Below is a small trained network, with its code and all its weights. Each question gives an input and a target symbol and asks what happens when units are switched off, that is, made to give their printed mean instead of their output.

import numpy as np


def w(rows, s, z=0):
    codes = np.array(rows[::2]) - 128.0
    scale = np.full(codes.shape[1], s)
    scale[-1] = z or s
    return codes * scale


def norm(h):
    return h / np.sqrt((h * h).mean(-1, keepdims=True) + 1e-5)


def f(y):
    return np.maximum(y, 0)


def softmax(a):
    e = np.exp(a - a.max(-1, keepdims=True))
    return e / e.sum(-1, keepdims=True)


def log_softmax(a):
    a = a - a.max(-1, keepdims=True)
    return a - np.log(np.exp(a).sum(-1, keepdims=True))


def net(x, mask):
    ids = ['αβεζηθλμξπτψ'.index(c) for c in x.split()]
    T = len(ids)
    res = E[ids] + P[:T]
    q, k, v = (norm(res) @ M[0].T for M in (Q, K, V))
    z = softmax(np.where(np.tri(T) > 0, q @ k.T / 3**0.5, -1e9)) @ v
    res = res + np.where(mask[0], z, O[0][:, -1]) @ O[0][:, :-1]
    y = f(norm(res) @ A[0][:, :-1].T + A[0][:, -1])
    res = res + np.where(mask[1:13], y, B[0][:, -1]) @ B[0][:, :-1]
    return log_softmax(norm(res)[-1] @ U[:, :-1].T + U[:, -1])


Q, K, V, O, A, B = {}, {}, {}, {}, {}, {}
E = w([
[176,163,149],'α',
[187,164,162],'β',
[113,136,222],'ε',
[116,164,120],'ζ',
[182,208,166],'η',
[79,153,81],'θ',
[93,39,211],'λ',
[42,119,44],'μ',
[84,129,98],'ξ',
[107,149,145],'π',
[61,152,68],'τ',
[255,133,166],'ψ',
],0.02)
P = w([
[253,185,162],'0',
[253,189,171],'1',
[242,190,181],'2',
[235,191,189],'3',
[237,190,196],'4',
[238,190,199],'5',
],0.0027)
Q[0] = w([
[106,140,220],'head 0',
[125,172,12],'head 0',
[151,33,122],'head 0',
],0.011)
K[0] = w([
[64,166,61],'head 0',
[1,131,212],'head 0',
[115,102,8],'head 0',
],0.0072)
V[0] = w([
[40,61,254],'head 0',
[134,47,126],'head 0',
[170,128,62],'head 0',
],0.0059)
O[0] = w([
[51,139,181,53],'head 0',
[122,2,94,2],'head 0',
[125,178,98,115],'head 0',
],0.0077,0.0032)
A[0] = w([
[138,188,179,72],'neuron 0',
[182,126,176,97],'neuron 1',
[124,69,191,88],'neuron 2',
[131,206,138,179],'neuron 3',
[181,119,217,76],'neuron 4',
[183,147,159,61],'neuron 5',
[88,206,160,129],'neuron 6',
[131,165,250,151],'neuron 7',
[125,105,82,84],'neuron 8',
[230,207,121,197],'neuron 9',
[62,125,158,117],'neuron 10',
[119,139,73,252],'neuron 11',
],0.012,0.0037)
B[0] = w([
[83,119,74,181],'neuron 0',
[62,103,119,160],'neuron 1',
[133,192,205,138],'neuron 2',
[246,101,126,246],'neuron 3',
[38,175,137,170],'neuron 4',
[23,159,227,158],'neuron 5',
[162,194,156,230],'neuron 6',
[132,106,1,206],'neuron 7',
[59,141,107,136],'neuron 8',
[99,59,141,255],'neuron 9',
[177,137,147,154],'neuron 10',
[90,19,194,208],'neuron 11',
],0.0061,0.0095)
U = w([
[124,123,130,2],'α',
[66,196,195,148],'β',
[202,123,103,176],'ε',
[155,129,167,28],'ζ',
[153,214,149,234],'η',
[104,2,133,130],'θ',
[58,86,214,182],'λ',
[51,75,55,189],'μ',
[120,104,125,1],'ξ',
[174,213,23,113],'π',
[193,38,14,131],'τ',
[199,77,174,165],'ψ',
],0.015,0.0069)

Each question gives the input, a string of symbols that net reads in full, and the target symbol t.
The units are the heads (3 rows each of Q, K, V and O) and the neurons (one row each of A and B). Each row of codes is followed by its name. A weight is (code - 128) times the scale printed after its matrix; where a second scale follows, it is the last column's (O, A, B and U).
mask holds one flag per unit, heads first, then neurons. A switched-off unit (its flag False) gives its mean, the last column of its rows in O or B, instead of its output. The means were averaged over made-up inputs and are rounded, as every weight is.
A unit's drop is (log p(t) with every unit on - log p(t) with that unit switched off) / (log p(t) with every unit on - log p(t) with every unit switched off).
The circuit of an input: a set's keep is (log p(t) with only the set's units on - log p(t) with every unit switched off) / (log p(t) with every unit on - log p(t) with every unit switched off). Starting from the 12 units with the biggest drops (on a tie, the unit counted first), units are removed one at a time, each time the one whose removal leaves the highest keep (on an exact tie, the one counted first), for as long as the keep stays at least 0.8.
units of the circuit, in order: the units of the circuit, biggest drop first
unit that matters most: the unit with the biggest drop
top k neurons: the k neurons with the biggest drops, biggest first
drop of u: that unit's drop, to one decimal
input ξ π θ, target η: unit that matters most	neuron 7
input θ β τ β λ θ, target λ: units of the circuit, in order	(head 0; neuron 7)
input α ψ α τ θ, target τ: units of the circuit, in order	(head 0; neuron 5; neuron 11; neuron 4)
input ψ λ θ τ, target λ: units of the circuit, in order	(head 0; neuron 7)
input α θ θ, target τ: units of the circuit, in order	(head 0; neuron 11; neuron 5; neuron 4)
input ε π θ ε ξ, target β: top 2 neurons	(neuron 3; neuron 9)
input η π μ λ ξ ξ, target λ: top 2 neurons	(neuron 3; neuron 7)
input α ε θ, target β: top 2 neurons	(neuron 7; neuron 9)
input ζ θ μ ε θ τ, target β: top 2 neurons	(neuron 7; neuron 9)
input θ π π θ ξ, target η: top 2 neurons	(neuron 9; neuron 7)
input ξ α π ε ε, target β: drop of neuron 11	0.2
input η θ θ τ ε, target β: drop of neuron 6	0.0
input ε τ μ μ τ, target β: drop of neuron 10	0.1
input τ θ μ ξ θ ξ, target θ: drop of neuron 11	2.4
input θ α ε ξ θ θ, target β: units of the circuit, in order	(neuron 7)
